Here is a tiny trained network, its code and every weight. The questions are about switching its units off for an input and a target symbol, where a switched-off unit gives its printed mean instead of its output.

import numpy as np


def w(rows, s, z=0):
    codes = np.array(rows[::2]) - 128.0
    scale = np.full(codes.shape[1], s)
    scale[-1] = z or s
    return codes * scale


def softmax(a):
    e = np.exp(a - a.max(-1, keepdims=True))
    return e / e.sum(-1, keepdims=True)


def log_softmax(a):
    a = a - a.max(-1, keepdims=True)
    return a - np.log(np.exp(a).sum(-1, keepdims=True))


def net(x, mask):
    ids = ['ΞΨΩαλμ'.index(c) for c in x.split()]
    T = len(ids)
    res = E[ids] + P[:T]
    u = 0
    for l in range(3):
        r = res
        for j in range(2):
            rows = slice(3 * j, 3 * j + 3)
            q, k, v = (r @ M[l][rows].T for M in (Q, K, V))
            z = softmax(np.where(np.tri(T) > 0, q @ k.T / 3**0.5, -1e9)) @ v
            o = O[l][rows]
            res = res + np.where(mask[u + j], z, o[:, -1]) @ o[:, :-1]
        u += 2
    return log_softmax(res[-1] @ U[:, :-1].T + U[:, -1])


Q, K, V, O = {}, {}, {}, {}
E = w([
[189,93,175,69],'Ξ',
[88,47,93,253],'Ψ',
[86,94,127,118],'Ω',
[113,114,134,100],'α',
[125,186,155,65],'λ',
[100,64,115,220],'μ',
],0.016)
P = w([
[152,108,176,214],'0',
[47,86,120,88],'1',
[46,97,156,44],'2',
[92,122,168,49],'3',
[33,76,115,133],'4',
[153,145,137,40],'5',
[64,86,101,110],'6',
[76,91,83,51],'7',
[103,119,147,9],'8',
[100,107,130,51],'9',
[88,117,114,3],'10',
[165,124,80,51],'11',
[118,120,133,14],'12',
[123,105,77,44],'13',
],0.007)
Q[0] = w([
[178,13,201,83],'L0H1',
[33,61,233,74],'L0H1',
[85,62,175,108],'L0H1',
[78,62,197,63],'L0H2',
[125,212,255,172],'L0H2',
[112,145,13,157],'L0H2',
],0.0084)
K[0] = w([
[156,58,122,192],'L0H1',
[177,105,219,202],'L0H1',
[255,179,245,168],'L0H1',
[207,118,194,127],'L0H2',
[110,140,92,185],'L0H2',
[78,123,66,199],'L0H2',
],0.0091)
V[0] = w([
[144,205,210,82],'L0H1',
[49,151,75,76],'L0H1',
[156,72,191,94],'L0H1',
[2,187,131,94],'L0H2',
[28,152,48,201],'L0H2',
[166,155,107,56],'L0H2',
],0.0084)
O[0] = w([
[190,125,160,84,109],'L0H1',
[91,88,206,80,90],'L0H1',
[120,112,123,109,181],'L0H1',
[168,124,194,69,99],'L0H2',
[185,236,193,1,10],'L0H2',
[199,153,154,93,163],'L0H2',
],0.0087,0.011)
Q[1] = w([
[50,144,33,85],'L1H1',
[167,160,148,178],'L1H1',
[198,205,149,163],'L1H1',
[153,168,248,62],'L1H2',
[127,103,221,141],'L1H2',
[109,85,140,90],'L1H2',
],0.012)
K[1] = w([
[82,213,34,193],'L1H1',
[216,106,88,60],'L1H1',
[182,68,122,3],'L1H1',
[118,255,199,55],'L1H2',
[110,181,82,189],'L1H2',
[18,92,117,116],'L1H2',
],0.0078)
V[1] = w([
[82,92,176,135],'L1H1',
[213,3,187,122],'L1H1',
[122,157,172,170],'L1H1',
[153,116,150,67],'L1H2',
[150,100,184,133],'L1H2',
[44,145,105,140],'L1H2',
],0.011)
O[1] = w([
[132,28,167,66,192],'L1H1',
[33,71,12,144,111],'L1H1',
[206,113,147,183,130],'L1H1',
[130,127,167,229,2],'L1H2',
[3,78,72,88,114],'L1H2',
[203,141,164,31,194],'L1H2',
],0.0072,0.0084)
Q[2] = w([
[209,127,161,218],'L2H1',
[165,76,153,167],'L2H1',
[85,87,120,126],'L2H1',
[102,234,154,109],'L2H2',
[123,44,133,222],'L2H2',
[121,206,254,141],'L2H2',
],0.0083)
K[2] = w([
[161,103,246,100],'L2H1',
[113,53,167,109],'L2H1',
[110,116,93,158],'L2H1',
[67,129,186,88],'L2H2',
[105,162,93,168],'L2H2',
[79,90,118,63],'L2H2',
],0.013)
V[2] = w([
[25,54,219,216],'L2H1',
[137,106,228,153],'L2H1',
[93,82,206,105],'L2H1',
[74,1,141,103],'L2H2',
[175,165,133,70],'L2H2',
[130,163,74,158],'L2H2',
],0.0069)
O[2] = w([
[108,80,39,58,167],'L2H1',
[22,78,84,58,70],'L2H1',
[46,68,93,79,134],'L2H1',
[141,255,66,72,254],'L2H2',
[77,254,156,85,78],'L2H2',
[211,140,163,112,129],'L2H2',
],0.0086,0.0089)
U = w([
[182,1,165,177,238],'Ξ',
[177,41,227,171,105],'Ψ',
[122,121,136,146,19],'Ω',
[163,82,188,169,54],'α',
[67,229,94,137,254],'λ',
[218,158,108,184,68],'μ',
],0.0049,0.0047)

Each question gives the input, a string of symbols that net reads in full, and the target symbol t.
The units are the heads (3 rows each of Q, K, V and O). Each row of codes is followed by its name. A weight is (code - 128) times the scale printed after its matrix; where a second scale follows, it is the last column's (O and U).
mask holds one flag per head, layer by layer. A switched-off head (its flag False) gives its mean, the last column of its rows in O, instead of its output. The means were averaged over made-up inputs and are rounded, as every weight is.
A unit's drop is (log p(t) with every unit on - log p(t) with that unit switched off) / (log p(t) with every unit on - log p(t) with every unit switched off).
The circuit of an input: a set's keep is (log p(t) with only the set's units on - log p(t) with every unit switched off) / (log p(t) with every unit on - log p(t) with every unit switched off). Starting from all 6 units, units are removed one at a time, each time the one whose removal leaves the highest keep (on an exact tie, the one counted first), for as long as the keep stays at least 0.8.
circuit, biggest first: the units of the circuit, biggest drop first
most important unit: the unit with the biggest drop
which heads matter: for each layer, one digit per head in row order, 1 if its drop is at least 0.15 and else 0, layers parted by /
drop of u: that unit's drop, to one decimal
input Ξ λ λ Ξ λ α Ξ, target μ: circuit, biggest first : L1H1, L2H1, L2H2, L0H1
input Ψ λ Ξ Ψ λ Ξ Ξ Ξ Ξ λ, target Ψ: circuit, biggest first : L0H2, L0H1, L1H1, L2H2
input Ψ Ξ Ξ Ξ Ξ λ Ξ Ξ λ λ Ξ α Ξ α, target Ψ: circuit, biggest first : L0H2, L0H1, L1H1, L2H2
input Ψ Ξ λ Ξ Ω Ξ Ξ Ξ Ξ λ α Ξ λ, target Ψ: circuit, biggest first : L0H1, L0H2, L1H1, L2H2
input Ψ μ Ξ Ω λ λ Ξ α Ξ Ξ, target Ψ: which heads matter : 11 / 11 / 11
input Ψ Ξ Ξ λ Ξ Ξ λ Ξ α Ξ α μ λ Ψ, target Ψ: circuit, biggest first : L0H1, L1H1, L0H2, L2H2
input Ξ λ Ξ α λ μ Ξ Ξ Ξ Ω, target μ: which heads matter : 11 / 10 / 11
input Ξ Ξ Ξ Ξ Ξ Ξ μ, target μ: which heads matter : 01 / 11 / 11
input Ξ Ξ λ Ξ λ Ξ λ Ψ Ξ λ Ξ Ψ μ, target μ: most important unit : L1H1
input Ψ μ Ω Ξ λ Ψ Ω λ α Ω, target Ψ: circuit, biggest first : L0H2, L1H1, L0H1, L2H2
input Ω μ Ω λ λ μ, target λ: circuit, biggest first : L2H2, L0H2
input Ξ Ξ λ Ξ Ξ Ξ Ξ α λ λ λ, target μ: which heads matter : 11 / 10 / 11
input Ψ λ μ Ξ μ Ω μ, target Ψ: which heads matter : 11 / 10 / 01
input Ω α μ Ξ λ Ω λ Ξ λ Ω λ Ψ, target λ: most important unit : L2H2
input Ψ λ Ξ, target Ψ: drop of L1H1 : 0.7
input λ λ λ Ξ μ λ Ξ Ξ Ξ Ω λ, target Ξ: drop of L2H1 : 0.1
input Ω Ω Ξ Ξ λ Ψ α Ξ μ α μ λ μ, target λ: drop of L2H2 : 0.6
